Below are the code and all the weights of a small trained network. Each question names an input and a target symbol and asks about switching units off, where a switched-off unit gives its printed mean instead of its output.

import numpy as np


def w(rows, s, z=0):
    codes = np.array(rows[::2]) - 128.0
    scale = np.full(codes.shape[1], s)
    scale[-1] = z or s
    return codes * scale


def norm(h):
    return h / np.sqrt((h * h).mean(-1, keepdims=True) + 1e-5)


def f(y):
    return y / 2 * (1 + np.tanh(0.7978845608 * (y + 0.044715 * y**3)))


def softmax(a):
    e = np.exp(a - a.max(-1, keepdims=True))
    return e / e.sum(-1, keepdims=True)


def log_softmax(a):
    a = a - a.max(-1, keepdims=True)
    return a - np.log(np.exp(a).sum(-1, keepdims=True))


def net(x, mask):
    ids = ['αγεζηθλμπτω'.index(c) for c in x.split()]
    T = len(ids)
    res = E[ids] + P[:T]
    q, k, v = (norm(res) @ M[0].T for M in (Q, K, V))
    z = softmax(np.where(np.tri(T) > 0, q @ k.T / 3**0.5, -1e9)) @ v
    res = res + np.where(mask[0], z, O[0][:, -1]) @ O[0][:, :-1]
    y = f(norm(res) @ A[0][:, :-1].T + A[0][:, -1])
    res = res + np.where(mask[1:9], y, B[0][:, -1]) @ B[0][:, :-1]
    return log_softmax(norm(res)[-1] @ U[:, :-1].T + U[:, -1])


Q, K, V, O, A, B = {}, {}, {}, {}, {}, {}
E = w([
[131,125,146,146,74],'α',
[138,155,136,132,89],'γ',
[82,91,113,134,150],'ε',
[154,134,122,176,106],'ζ',
[127,144,135,117,181],'η',
[88,107,159,95,144],'θ',
[144,97,136,186,100],'λ',
[125,160,155,95,134],'μ',
[153,125,131,166,178],'π',
[112,110,139,125,190],'τ',
[150,144,4,117,73],'ω',
],0.026)
P = w([
[123,145,106,104,130],'0',
[138,134,102,92,124],'1',
[109,156,123,129,131],'2',
[149,136,87,91,119],'3',
[85,180,132,148,125],'4',
[157,125,93,88,121],'5',
[74,192,134,159,126],'6',
[186,105,107,68,112],'7',
[68,202,147,171,129],'8',
[205,91,89,53,112],'9',
[49,218,164,185,138],'10',
[241,63,84,27,114],'11',
[54,246,137,161,163],'12',
],0.014)
Q[0] = w([
[253,11,85,29,113],'h0',
[86,156,94,174,132],'h0',
[81,142,155,143,110],'h0',
],0.029)
K[0] = w([
[2,240,223,249,151],'h0',
[203,87,148,76,123],'h0',
[165,143,85,112,147],'h0',
],0.02)
V[0] = w([
[135,249,156,44,166],'h0',
[54,101,155,79,60],'h0',
[52,86,107,99,206],'h0',
],0.019)
O[0] = w([
[105,194,82,200,235,254],'h0',
[115,251,192,94,92,130],'h0',
[89,109,130,204,20,129],'h0',
],0.015,0.0095)
A[0] = w([
[69,178,111,241,131,69],'n0',
[163,150,159,112,134,103],'n1',
[219,161,149,181,137,249],'n2',
[119,88,196,102,57,105],'n3',
[153,49,136,193,45,126],'n4',
[164,87,207,175,113,252],'n5',
[117,164,8,71,109,128],'n6',
[154,97,252,170,174,107],'n7',
],0.021,0.0032)
B[0] = w([
[250,75,142,95,59,249],'n0',
[155,124,165,107,54,145],'n1',
[67,104,214,125,165,175],'n2',
[82,74,177,191,118,170],'n3',
[35,234,33,75,159,193],'n4',
[129,172,204,101,228,153],'n5',
[80,199,47,80,59,162],'n6',
[249,156,38,118,95,135],'n7',
],0.023,0.015)
U = w([
[180,202,211,24,114,5],'α',
[110,183,202,85,255,89],'γ',
[63,167,187,149,99,240],'ε',
[167,30,117,26,183,83],'ζ',
[168,38,99,191,121,235],'η',
[173,169,239,175,47,105],'θ',
[105,30,227,49,149,140],'λ',
[221,192,154,210,202,113],'μ',
[77,61,81,152,194,254],'π',
[147,189,43,103,46,38],'τ',
[165,131,134,90,134,110],'ω',
],0.0094,0.0042)

Each question gives the input, a string of symbols that net reads in full, and the target symbol t.
The units are the heads (3 rows each of Q, K, V and O) and the neurons (one row each of A and B). Each row of codes is followed by its name. A weight is (code - 128) times the scale printed after its matrix; where a second scale follows, it is the last column's (O, A, B and U).
mask holds one flag per unit, heads first, then neurons. A switched-off unit (its flag False) gives its mean, the last column of its rows in O or B, instead of its output. The means were averaged over made-up inputs and are rounded, as every weight is.
A unit's drop is (log p(t) with every unit on - log p(t) with that unit switched off) / (log p(t) with every unit on - log p(t) with every unit switched off).
The circuit of an input: a set's keep is (log p(t) with only the set's units on - log p(t) with every unit switched off) / (log p(t) with every unit on - log p(t) with every unit switched off). Starting from all 9 units, units are removed one at a time, each time the one whose removal leaves the highest keep (on an exact tie, the one counted first), for as long as the keep stays at least 0.8.
circuit, biggest first: the units of the circuit, biggest drop first
unit that matters most: the unit with the biggest drop
top k neurons: the k neurons with the biggest drops, biggest first
input ζ τ μ η, target μ: circuit, biggest first => [h0 n0]
input γ ε η μ μ λ τ ε ζ λ ε, target λ: circuit, biggest first => [h0]
input μ μ μ τ ζ γ μ η η θ ε α, target ε: top 2 neurons => [n3 n4]
input π τ η, target τ: circuit, biggest first => [h0 n4 n0]
input θ ε γ, target ε: circuit, biggest first => [h0 n4 n3]
input θ η μ ζ τ ζ ζ π γ τ μ μ μ, target μ: circuit, biggest first => [h0 n4]
input ω γ μ μ ω μ ω μ μ ω η μ, target η: circuit, biggest first => [h0 n4]
input θ θ μ μ θ μ λ, target μ: circuit, biggest first => [h0 n0]
input μ θ λ, target θ: circuit, biggest first => [h0 n0]
input τ τ μ, target τ: circuit, biggest first => [h0 n4 n0]
input ε θ μ η γ ω ω μ λ α, target λ: circuit, biggest first => [n3 h0]
input μ λ ε λ η, target λ: top 2 neurons => [n3 n0]
input τ ζ λ μ, target λ: top 2 neurons => [n3 n0]
input μ λ γ ω η γ γ ε μ ω θ μ, target θ: unit that matters most => h0
input τ η γ ε, target γ: top 2 neurons => [n0 n4]
input λ τ θ, target τ: top 3 neurons => [n4 n0 n2]
input λ ω ζ, target λ: top 2 neurons => [n2 n4]
input λ θ π η γ θ μ ε θ, target ε: top 2 neurons => [n4 n3]
input γ θ λ ε μ μ γ γ γ θ, target γ: top 2 neurons => [n0 n4]
input ε ε θ α τ, target α: unit that matters most => h0
